Here is a tiny trained network, its code and every weight. The questions are about switching its units off for an input and a target symbol, where a switched-off unit gives its printed mean instead of its output.

import numpy as np


def w(rows, s, z=0):
    codes = np.array(rows[::2]) - 128.0
    scale = np.full(codes.shape[1], s)
    scale[-1] = z or s
    return codes * scale


def norm(h):
    return h / np.sqrt((h * h).mean(-1, keepdims=True) + 1e-5)


def f(y):
    return np.maximum(y, 0)


def softmax(a):
    e = np.exp(a - a.max(-1, keepdims=True))
    return e / e.sum(-1, keepdims=True)


def log_softmax(a):
    a = a - a.max(-1, keepdims=True)
    return a - np.log(np.exp(a).sum(-1, keepdims=True))


def net(x, mask):
    ids = ['ΔΞΩαβεηθλφψ'.index(c) for c in x.split()]
    T = len(ids)
    res = E[ids] + P[:T]
    r = norm(res)
    for j in range(2):
        rows = slice(3 * j, 3 * j + 3)
        q, k, v = (r @ M[0][rows].T for M in (Q, K, V))
        z = softmax(np.where(np.tri(T) > 0, q @ k.T / 3**0.5, -1e9)) @ v
        o = O[0][rows]
        res = res + np.where(mask[j], z, o[:, -1]) @ o[:, :-1]
    y = f(norm(res) @ A[0][:, :-1].T + A[0][:, -1])
    res = res + np.where(mask[2:14], y, B[0][:, -1]) @ B[0][:, :-1]
    return log_softmax(norm(res)[-1] @ U[:, :-1].T + U[:, -1])


Q, K, V, O, A, B = {}, {}, {}, {}, {}, {}
E = w([
[143,151,136,123,159,64,144,76],'Δ',
[92,128,132,138,233,139,150,73],'Ξ',
[124,146,145,164,191,43,137,60],'Ω',
[114,124,175,136,172,54,115,101],'α',
[68,101,155,159,251,68,141,120],'β',
[88,94,142,105,233,106,147,138],'ε',
[192,81,159,180,167,154,161,129],'η',
[176,104,67,135,115,178,53,102],'θ',
[87,33,121,113,85,123,158,118],'λ',
[88,135,76,150,148,93,203,162],'φ',
[135,214,99,130,138,128,86,191],'ψ',
],0.018)
P = w([
[49,179,133,135,221,176,170,33],'0',
[71,166,122,135,210,164,166,49],'1',
[87,162,121,135,192,152,161,57],'2',
[105,152,118,140,182,130,150,63],'3',
[114,141,112,145,176,126,145,84],'4',
[126,133,116,151,163,107,130,90],'5',
[129,123,119,155,148,91,115,105],'6',
[137,118,108,164,131,89,122,122],'7',
[148,106,105,169,123,80,111,139],'8',
[164,107,110,168,105,52,99,141],'9',
[189,93,113,164,93,32,102,156],'10',
[196,82,99,164,87,24,96,170],'11',
[219,66,89,172,101,2,84,183],'12',
],0.0088)
Q[0] = w([
[186,131,206,78,67,215,125,178],'H1',
[159,16,132,186,143,90,207,84],'H1',
[174,118,72,254,215,63,154,119],'H1',
[134,118,55,140,165,116,79,97],'H2',
[116,238,138,94,110,188,129,211],'H2',
[147,144,74,134,173,59,100,151],'H2',
],0.013)
K[0] = w([
[93,165,146,100,224,113,181,80],'H1',
[178,78,81,117,101,197,70,69],'H1',
[244,103,112,101,38,220,32,157],'H1',
[190,114,136,107,59,52,159,210],'H2',
[66,146,218,95,194,203,117,57],'H2',
[174,82,160,148,111,92,98,187],'H2',
],0.011)
V[0] = w([
[94,131,83,93,98,148,56,141],'H1',
[126,70,207,123,92,190,181,129],'H1',
[97,34,90,101,85,95,146,62],'H1',
[134,229,97,100,183,128,66,189],'H2',
[88,88,73,95,99,142,50,52],'H2',
[2,139,142,41,102,79,144,144],'H2',
],0.0094)
O[0] = w([
[78,109,2,135,163,87,80,183,129],'H1',
[217,48,155,181,92,114,177,121,50],'H1',
[101,56,70,75,128,102,149,45,215],'H1',
[158,221,130,98,153,134,83,214,3],'H2',
[163,116,113,18,173,34,63,86,106],'H2',
[19,117,71,76,47,91,84,137,101],'H2',
],0.0096,0.0041)
A[0] = w([
[150,220,130,127,144,124,92,249,69],'N1',
[139,106,164,76,144,134,149,121,115],'N2',
[105,79,71,141,98,165,143,150,114],'N3',
[137,108,105,104,176,168,133,100,199],'N4',
[150,67,95,100,122,84,151,103,58],'N5',
[164,67,97,88,131,148,144,106,117],'N6',
[199,125,250,152,90,188,195,132,1],'N7',
[148,136,111,121,73,134,177,121,155],'N8',
[117,130,67,157,127,106,96,146,83],'N9',
[133,111,128,52,94,115,107,217,100],'N10',
[191,153,95,134,155,135,86,129,179],'N11',
[99,145,134,64,87,122,138,129,133],'N12',
],0.019,0.0064)
B[0] = w([
[116,207,118,200,143,144,2,107,248],'N1',
[101,122,77,164,111,118,118,171,165],'N2',
[129,169,65,149,113,98,152,93,182],'N3',
[175,103,124,104,69,150,118,153,225],'N4',
[124,80,127,144,111,104,28,75,232],'N5',
[157,132,123,143,144,50,83,89,209],'N6',
[189,89,144,224,179,138,223,147,240],'N7',
[90,82,143,105,205,120,76,116,161],'N8',
[89,139,132,172,149,168,185,152,192],'N9',
[136,219,152,155,160,211,16,144,149],'N10',
[119,130,166,101,225,103,176,147,191],'N11',
[202,108,116,143,107,125,134,180,153],'N12',
],0.015,0.011)
U = w([
[176,191,141,94,101,106,160,99,214],'Δ',
[145,124,136,94,134,227,127,65,167],'Ξ',
[145,196,156,118,155,141,163,2,3],'Ω',
[118,141,197,150,101,54,132,160,66],'α',
[28,85,198,138,182,146,128,116,31],'β',
[114,76,134,120,123,148,104,211,164],'ε',
[182,101,165,204,174,141,171,122,164],'η',
[170,133,125,52,227,133,138,113,129],'θ',
[135,83,109,148,125,94,83,48,173],'λ',
[102,165,54,156,121,120,188,113,73],'φ',
[142,182,147,188,147,173,48,119,156],'ψ',
],0.0095,0.0026)

Each question gives the input, a string of symbols that net reads in full, and the target symbol t.
The units are the heads (3 rows each of Q, K, V and O) and the neurons (one row each of A and B). Each row of codes is followed by its name. A weight is (code - 128) times the scale printed after its matrix; where a second scale follows, it is the last column's (O, A, B and U).
mask holds one flag per unit, heads first, then neurons. A switched-off unit (its flag False) gives its mean, the last column of its rows in O or B, instead of its output. The means were averaged over made-up inputs and are rounded, as every weight is.
A unit's drop is (log p(t) with every unit on - log p(t) with that unit switched off) / (log p(t) with every unit on - log p(t) with every unit switched off).
The circuit of an input: a set's keep is (log p(t) with only the set's units on - log p(t) with every unit switched off) / (log p(t) with every unit on - log p(t) with every unit switched off). Starting from the 12 units with the biggest drops (on a tie, the unit counted first), units are removed one at a time, each time the one whose removal leaves the highest keep (on an exact tie, the one counted first), for as long as the keep stays at least 0.8.
units of the circuit, in order: the units of the circuit, biggest drop first
most important unit: the unit with the biggest drop
top k neurons: the k neurons with the biggest drops, biggest first
which heads matter: for each layer, one digit per head in row order, 1 if its drop is at least 0.15 and else 0, layers parted by /
input η β β α, target η: which heads matter : 10
input α λ Ω, target λ: which heads matter : 00
input β β ψ Ξ β ψ θ β λ η λ β ε, target λ: units of the circuit, in order : H2, N7
input Ξ φ λ β, target λ: which heads matter : 10
input λ λ β β λ φ ψ φ, target ψ: which heads matter : 10
input β λ β β λ θ β β λ λ β ε, target λ: which heads matter : 01
input φ ε λ Ξ η λ ψ Δ η φ ε β, target η: units of the circuit, in order : H1, N7
input Ω λ β ε Δ Ω θ Ω, target θ: which heads matter : 01
input Ω ψ ψ ε ψ β η β φ ε Ω, target η: units of the circuit, in order : H1, N7
input β λ λ β α η φ λ β β β θ, target θ: units of the circuit, in order : H2, N11
input β β φ, target φ: units of the circuit, in order : H2, N1, N5, N7
input λ λ ε λ λ β β β β β ψ β, target ψ: units of the circuit, in order : N1, H2
input β Ξ φ Ω Δ β α, target α: most important unit : N1
input θ β ε Δ Ξ β β λ ψ β λ, target ψ: top 2 neurons : N10, N9
input φ λ η η φ φ ε θ β, target θ: most important unit : H2
input φ θ η ε, target θ: units of the circuit, in order : N1, N7, H2, N5
input φ β β λ φ, target λ: units of the circuit, in order : H1, N5
input β λ β ψ Δ Δ η φ η φ η ε, target η: which heads matter : 00
input λ ε β β β λ η Δ, target η: units of the circuit, in order : N7, H1
input φ φ φ ψ φ β φ η η Ω, target η: which heads matter : 00
input Δ β Ξ, target Ξ: which heads matter : 01
input β η λ α, target λ: which heads matter : 00
input ψ Ω β β ψ β ε Ξ β Ω Δ, target ψ: which heads matter : 10
input η λ θ, target λ: which heads matter : 01
input β η Δ λ η θ β β λ η, target λ: most important unit : H1
input β λ η α α λ β λ ψ β θ η ε, target θ: which heads matter : 11
input ψ θ φ β β λ α φ φ φ, target φ: which heads matter : 00
